Below are the code and all the weights of a small trained network. Each question names an input and a target symbol and asks about switching units off, where a switched-off unit gives its printed mean instead of its output.

import numpy as np


def w(rows, s, z=0):
    codes = np.array(rows[::2]) - 128.0
    scale = np.full(codes.shape[1], s)
    scale[-1] = z or s
    return codes * scale


def softmax(a):
    e = np.exp(a - a.max(-1, keepdims=True))
    return e / e.sum(-1, keepdims=True)


def log_softmax(a):
    a = a - a.max(-1, keepdims=True)
    return a - np.log(np.exp(a).sum(-1, keepdims=True))


def net(x, mask):
    ids = ['ΓΣΦαβδεζθξπτω'.index(c) for c in x.split()]
    T = len(ids)
    res = E[ids] + P[:T]
    u = 0
    for l in range(3):
        r = res
        for j in range(2):
            rows = slice(4 * j, 4 * j + 4)
            q, k, v = (r @ M[l][rows].T for M in (Q, K, V))
            z = softmax(np.where(np.tri(T) > 0, q @ k.T / 4**0.5, -1e9)) @ v
            o = O[l][rows]
            res = res + np.where(mask[u + j], z, o[:, -1]) @ o[:, :-1]
        u += 2
    return log_softmax(res[-1] @ U[:, :-1].T + U[:, -1])


Q, K, V, O = {}, {}, {}, {}
E = w([
[151,129,237,143,94,159,132],'Γ',
[132,71,118,51,63,225,120],'Σ',
[145,150,220,132,92,178,130],'Φ',
[73,228,85,220,150,187,129],'α',
[84,87,112,103,141,96,42],'β',
[224,124,60,148,71,122,41],'δ',
[104,179,239,7,250,106,123],'ε',
[197,148,123,95,201,130,179],'ζ',
[132,180,217,132,95,122,103],'θ',
[60,98,188,38,185,119,208],'ξ',
[180,84,227,195,88,159,138],'π',
[99,85,90,116,97,145,79],'τ',
[125,144,111,68,160,122,69],'ω',
],0.019)
P = w([
[121,182,126,5,33,12,254],'0',
[221,89,182,90,111,166,73],'1',
[183,101,175,119,162,142,94],'2',
[148,90,151,153,174,111,98],'3',
[149,83,130,163,155,142,111],'4',
[141,77,124,181,165,123,102],'5',
[134,80,113,195,170,121,98],'6',
[124,79,111,219,179,93,87],'7',
[109,91,100,242,181,90,76],'8',
],0.0087)
Q[0] = w([
[111,151,111,184,105,61,121],'L0H0',
[99,106,107,91,95,185,112],'L0H0',
[140,174,160,117,157,86,189],'L0H0',
[198,98,150,152,160,229,173],'L0H0',
[160,123,162,170,112,120,164],'L0H1',
[141,150,99,72,156,140,158],'L0H1',
[205,189,90,108,132,87,139],'L0H1',
[101,50,100,106,145,162,2],'L0H1',
],0.0082)
K[0] = w([
[109,146,82,122,141,120,134],'L0H0',
[164,139,118,99,46,214,89],'L0H0',
[188,151,100,93,62,84,176],'L0H0',
[144,90,136,96,107,121,137],'L0H0',
[126,118,61,172,183,172,160],'L0H1',
[146,35,160,84,182,50,63],'L0H1',
[176,88,155,161,101,164,168],'L0H1',
[63,229,85,42,2,60,100],'L0H1',
],0.0073)
V[0] = w([
[112,92,81,96,148,68,121],'L0H0',
[157,153,128,97,81,88,141],'L0H0',
[184,97,119,65,101,171,95],'L0H0',
[145,67,181,99,124,162,78],'L0H0',
[183,121,165,99,1,136,122],'L0H1',
[130,123,146,84,126,58,174],'L0H1',
[106,98,148,134,90,185,176],'L0H1',
[184,174,99,93,106,121,173],'L0H1',
],0.009)
O[0] = w([
[156,122,152,148,42,170,177,2],'L0H0',
[72,139,165,149,125,87,140,78],'L0H0',
[91,72,129,193,164,70,89,45],'L0H0',
[116,195,108,144,151,66,99,42],'L0H0',
[203,89,193,137,40,175,145,33],'L0H1',
[92,193,202,63,66,157,104,39],'L0H1',
[133,58,138,147,103,192,212,113],'L0H1',
[255,134,162,75,93,228,148,203],'L0H1',
],0.0064,0.0033)
Q[1] = w([
[122,105,137,103,117,185,50],'L1H0',
[183,106,58,101,107,153,107],'L1H0',
[144,169,141,181,123,97,103],'L1H0',
[98,80,1,67,192,115,135],'L1H0',
[133,190,181,168,140,115,222],'L1H1',
[53,143,106,115,118,124,243],'L1H1',
[174,174,93,174,104,118,207],'L1H1',
[135,163,97,158,66,120,99],'L1H1',
],0.0099)
K[1] = w([
[86,139,96,93,66,95,189],'L1H0',
[254,69,89,65,81,105,82],'L1H0',
[112,141,9,190,146,158,168],'L1H0',
[131,81,162,26,90,76,88],'L1H0',
[133,63,148,181,175,85,111],'L1H1',
[125,47,148,81,141,93,159],'L1H1',
[139,57,131,176,145,130,49],'L1H1',
[131,115,82,127,87,167,125],'L1H1',
],0.0094)
V[1] = w([
[224,145,139,98,120,119,151],'L1H0',
[110,108,169,104,165,255,101],'L1H0',
[110,238,134,218,131,137,199],'L1H0',
[160,199,84,190,161,115,107],'L1H0',
[153,163,52,138,88,68,132],'L1H1',
[155,52,104,108,169,144,90],'L1H1',
[119,78,90,197,125,194,128],'L1H1',
[224,108,164,65,208,97,132],'L1H1',
],0.0076)
O[1] = w([
[194,156,126,206,129,2,125,241],'L1H0',
[138,12,194,171,130,130,153,252],'L1H0',
[148,100,139,72,161,218,121,121],'L1H0',
[203,156,203,127,56,164,95,158],'L1H0',
[112,145,96,180,119,131,163,85],'L1H1',
[53,150,109,106,170,110,128,35],'L1H1',
[201,96,67,98,77,79,145,139],'L1H1',
[153,108,98,97,221,90,198,99],'L1H1',
],0.0071,0.0036)
Q[2] = w([
[76,154,255,115,175,147,158],'L2H0',
[111,119,121,193,145,118,139],'L2H0',
[149,102,108,80,111,102,58],'L2H0',
[79,158,213,32,117,125,173],'L2H0',
[197,122,164,137,75,159,95],'L2H1',
[115,101,121,149,85,43,202],'L2H1',
[105,163,151,51,23,175,46],'L2H1',
[173,226,151,102,105,195,246],'L2H1',
],0.0085)
K[2] = w([
[154,103,158,132,192,92,2],'L2H0',
[108,110,73,163,116,86,108],'L2H0',
[33,150,140,60,81,189,101],'L2H0',
[157,101,135,67,137,89,42],'L2H0',
[205,117,138,169,142,211,135],'L2H1',
[105,158,114,155,163,56,193],'L2H1',
[91,140,138,29,44,151,102],'L2H1',
[182,117,83,97,210,87,32],'L2H1',
],0.0084)
V[2] = w([
[82,174,122,132,112,129,176],'L2H0',
[72,168,174,135,158,147,108],'L2H0',
[70,167,146,145,97,155,75],'L2H0',
[95,160,123,169,149,81,71],'L2H0',
[92,249,28,80,153,212,137],'L2H1',
[226,104,130,53,163,143,83],'L2H1',
[168,129,104,133,154,132,2],'L2H1',
[115,84,110,166,193,94,152],'L2H1',
],0.0075)
O[2] = w([
[96,145,95,243,130,82,107,137],'L2H0',
[184,144,118,85,159,129,95,167],'L2H0',
[109,193,112,66,187,145,244,132],'L2H0',
[193,123,136,75,121,157,172,66],'L2H0',
[116,150,162,121,82,50,255,255],'L2H1',
[97,121,108,235,169,88,128,160],'L2H1',
[55,226,145,153,128,137,98,102],'L2H1',
[210,68,120,141,93,141,147,72],'L2H1',
],0.0064,0.003)
U = w([
[170,122,86,117,138,146,111,85],'Γ',
[142,79,87,137,79,155,125,92],'Σ',
[164,120,105,131,137,137,113,85],'Φ',
[38,100,147,190,145,49,126,97],'α',
[117,165,70,36,93,124,83,200],'β',
[209,189,97,154,83,102,76,110],'δ',
[137,164,162,132,221,93,112,2],'ε',
[220,122,66,224,252,120,216,103],'ζ',
[209,155,248,158,54,254,150,215],'θ',
[143,63,122,87,158,132,171,127],'ξ',
[130,120,45,113,160,123,72,52],'π',
[135,117,87,108,89,141,112,147],'τ',
[109,167,115,202,196,174,104,177],'ω',
],0.0067,0.0055)

Each question gives the input, a string of symbols that net reads in full, and the target symbol t.
The units are the heads (4 rows each of Q, K, V and O). Each row of codes is followed by its name. A weight is (code - 128) times the scale printed after its matrix; where a second scale follows, it is the last column's (O and U).
mask holds one flag per head, layer by layer. A switched-off head (its flag False) gives its mean, the last column of its rows in O, instead of its output. The means were averaged over made-up inputs and are rounded, as every weight is.
A unit's drop is (log p(t) with every unit on - log p(t) with that unit switched off) / (log p(t) with every unit on - log p(t) with every unit switched off).
The circuit of an input: a set's keep is (log p(t) with only the set's units on - log p(t) with every unit switched off) / (log p(t) with every unit on - log p(t) with every unit switched off). Starting from all 6 units, units are removed one at a time, each time the one whose removal leaves the highest keep (on an exact tie, the one counted first), for as long as the keep stays at least 0.8.
units of the circuit, in order: the units of the circuit, biggest drop first
most important unit: the unit with the biggest drop
which heads matter: for each layer, one digit per head in row order, 1 if its drop is at least 0.15 and else 0, layers parted by /
drop when u is switched off: that unit's drop, to one decimal
input δ δ α α α θ τ, target δ: units of the circuit, in order	L1H0; L0H1
input β δ α β β α α α, target ζ: units of the circuit, in order	L0H1; L2H0
input π α β π β, target π: most important unit	L2H1
input ε δ Φ α β β β, target ε: units of the circuit, in order	L0H1; L1H1
input α β ε ξ δ π ω, target α: units of the circuit, in order	L1H0; L2H1; L1H1
input δ ξ δ α β, target δ: units of the circuit, in order	L0H1; L1H0
input α δ π Σ, target α: units of the circuit, in order	L1H0; L2H1
input π Σ α ξ α α α β β, target π: units of the circuit, in order	L0H1; L2H1
input π ζ Σ α Σ, target π: which heads matter	11 / 00 / 01
input Σ ξ δ α Γ α Σ, target Σ: units of the circuit, in order	L0H1; L1H0; L2H1; L2H0
input ξ α ξ α β, target ξ: units of the circuit, in order	L1H0; L0H1; L2H1
input ζ Σ δ β, target ζ: units of the circuit, in order	L1H1; L2H1
input δ π β α Σ θ α π ξ, target ξ: which heads matter	01 / 10 / 11
input Σ β β δ α π α β, target Σ: most important unit	L0H1
input Σ δ δ β δ π α τ, target Σ: which heads matter	01 / 11 / 11
input α β α π α δ θ α π, target ω: units of the circuit, in order	L2H1; L1H0; L0H1
input α δ π ζ ξ ξ, target ξ: units of the circuit, in order	L2H1; L1H0; L2H0; L0H1
input ζ β ξ ζ α β, target ζ: units of the circuit, in order	L1H0; L1H1; L2H1
input ζ α α ω, target ζ: which heads matter	01 / 11 / 01
input π β δ Σ, target π: units of the circuit, in order	L2H1; L0H1; L1H0
input α α ζ α α, target ζ: which heads matter	11 / 01 / 00
input β α β α β α α π τ, target β: most important unit	L0H1
input α α ω δ π ω, target α: units of the circuit, in order	L1H0; L2H1; L2H0; L0H0
input α Γ β β δ δ α δ τ, target α: which heads matter	00 / 10 / 11
input β α α β β, target β: which heads matter	01 / 10 / 01
input π Σ β α α ω, target π: which heads matter	01 / 00 / 01
input δ α ξ α θ ω, target δ: most important unit	L0H1
input α ξ α α δ τ, target α: drop when L1H0 is switched off	0.9
input Σ π β ε β α Σ ζ τ, target Σ: drop when L1H0 is switched off	0.5
input α α β, target α: drop when L2H1 is switched off	0.3
